Here is a tiny trained network, its code and every weight. The questions are about switching its units off for an input and a class, where a switched-off unit gives its printed mean instead of its output.

import numpy as np


def w(rows, s, z=0):
    codes = np.array(rows[::2]) - 128.0
    scale = np.full(codes.shape[1], s)
    scale[-1] = z or s
    return codes * scale


def norm(h):
    return h / np.sqrt((h * h).mean(-1, keepdims=True) + 1e-5)


def f(y):
    return np.maximum(y, 0)


def log_softmax(a):
    a = a - a.max(-1, keepdims=True)
    return a - np.log(np.exp(a).sum(-1, keepdims=True))


def net(x, mask):
    res = np.array(x, float).reshape(1, 2) / 4 @ E
    u = 0
    for l in range(2):
        y = f(norm(res) @ A[l][:, :-1].T + A[l][:, -1])
        res = res + np.where(mask[u : u + 16], y, B[l][:, -1]) @ B[l][:, :-1]
        u += 16
    return log_softmax(norm(res)[-1] @ U[:, :-1].T + U[:, -1])


A, B = {}, {}
E = w([
[3,57,82],'x0',
[60,134,206],'x1',
],0.0047)
A[0] = w([
[198,114,160,126],'L0N1',
[164,148,179,10],'L0N2',
[120,228,167,124],'L0N3',
[158,95,104,83],'L0N4',
[53,80,248,145],'L0N5',
[138,159,22,74],'L0N6',
[156,147,106,101],'L0N7',
[40,138,138,147],'L0N8',
[112,73,128,149],'L0N9',
[149,47,186,65],'L0N10',
[146,196,121,2],'L0N11',
[136,176,167,84],'L0N12',
[154,78,204,168],'L0N13',
[149,114,209,152],'L0N14',
[187,122,32,17],'L0N15',
[119,116,200,105],'L0N16',
],0.011,0.0041)
B[0] = w([
[153,229,87,179],'L0N1',
[164,109,81,150],'L0N2',
[126,157,81,181],'L0N3',
[102,145,218,149],'L0N4',
[176,109,183,253],'L0N5',
[137,140,207,187],'L0N6',
[45,171,167,151],'L0N7',
[141,155,56,221],'L0N8',
[134,222,60,182],'L0N9',
[77,152,153,133],'L0N10',
[112,154,80,138],'L0N11',
[173,176,81,158],'L0N12',
[230,76,86,174],'L0N13',
[124,2,111,181],'L0N14',
[144,86,247,189],'L0N15',
[140,108,214,168],'L0N16',
],0.0047,0.0068)
A[1] = w([
[85,71,182,82],'L1N1',
[94,106,118,200],'L1N2',
[106,222,152,108],'L1N3',
[93,157,155,83],'L1N4',
[44,171,165,81],'L1N5',
[46,31,123,212],'L1N6',
[192,116,171,123],'L1N7',
[8,165,182,155],'L1N8',
[193,113,91,60],'L1N9',
[164,42,24,158],'L1N10',
[136,108,172,144],'L1N11',
[152,150,88,87],'L1N12',
[183,44,95,71],'L1N13',
[139,14,150,128],'L1N14',
[96,48,20,3],'L1N15',
[131,136,77,97],'L1N16',
],0.012,0.0034)
B[1] = w([
[194,160,167,188],'L1N1',
[254,97,173,184],'L1N2',
[20,62,161,159],'L1N3',
[104,113,104,140],'L1N4',
[28,204,111,162],'L1N5',
[243,176,148,254],'L1N6',
[117,123,63,250],'L1N7',
[53,55,53,208],'L1N8',
[102,81,100,186],'L1N9',
[69,150,217,232],'L1N10',
[165,192,168,190],'L1N11',
[24,64,127,163],'L1N12',
[72,183,100,178],'L1N13',
[88,140,188,212],'L1N14',
[127,108,9,216],'L1N15',
[150,149,180,165],'L1N16',
],0.0062,0.0058)
U = w([
[190,176,6,156],'0',
[209,200,229,145],'1',
[9,143,162,159],'2',
[149,19,138,9],'3',
[145,22,138,17],'4',
],0.021,0.016)

Each question gives the input, the list of numbers given to net, and the class t.
The units are the neurons (one row each of A and B). Each row of codes is followed by its name. A weight is (code - 128) times the scale printed after its matrix; where a second scale follows, it is the last column's (A, B and U).
mask holds one flag per neuron, layer by layer. A switched-off neuron (its flag False) gives its mean, the last column of its row in B, instead of its output. The means were averaged over made-up inputs and are rounded, as every weight is.
A unit's drop is (log p(t) with every unit on - log p(t) with that unit switched off) / (log p(t) with every unit on - log p(t) with every unit switched off).
The circuit of an input: a set's keep is (log p(t) with only the set's units on - log p(t) with every unit switched off) / (log p(t) with every unit on - log p(t) with every unit switched off). Starting from the 12 units with the biggest drops (on a tie, the unit counted first), units are removed one at a time, each time the one whose removal leaves the highest keep (on an exact tie, the one counted first), for as long as the keep stays at least 0.8.
units of the circuit, in order: the units of the circuit, biggest drop first
unit that matters most: the unit with the biggest drop
k most important neurons of layer l: the k neurons of layer l with the biggest drops, biggest first
drop of u: that unit's drop, to one decimal
input [-4,-8], class 1: unit that matters most => L0N15
input [-3,-1], class 2: units of the circuit, in order => L1N6, L0N5, L1N3, L0N7
input [-2,-1], class 2: units of the circuit, in order => L1N6, L0N5, L1N12
input [3,-1], class 2: 2 most important neurons of layer 0 => L0N9, L0N14
input [-7,-4], class 0: 2 most important neurons of layer 1 => L1N10, L1N6
input [-3,1], class 2: 3 most important neurons of layer 1 => L1N6, L1N10, L1N12
input [6,7], class 1: 4 most important neurons of layer 0 => L0N5, L0N1, L0N3, L0N16
input [5,4], class 0: 2 most important neurons of layer 0 => L0N8, L0N15
input [0,1], class 2: 3 most important neurons of layer 1 => L1N6, L1N13, L1N2
input [-4,-7], class 1: 2 most important neurons of layer 1 => L1N15, L1N8
input [-3,2], class 2: 3 most important neurons of layer 1 => L1N6, L1N10, L1N12
input [1,-2], class 2: 2 most important neurons of layer 1 => L1N6, L1N8
input [5,6], class 1: 3 most important neurons of layer 0 => L0N5, L0N1, L0N3
input [-4,-1], class 0: unit that matters most => L1N14
input [-2,-3], class 2: 4 most important neurons of layer 0 => L0N5, L0N7, L0N13, L0N14
input [-3,-3], class 2: 3 most important neurons of layer 1 => L1N6, L1N3, L1N2
input [4,-7], class 1: drop of L0N3 => 0.0
input [-3,-6], class 1: drop of L1N15 => 0.1
input [5,7], class 1: drop of L0N5 => 1.4
input [6,-8], class 1: unit that matters most => L0N15
input [-2,-6], class 1: drop of L0N15 => 3.0
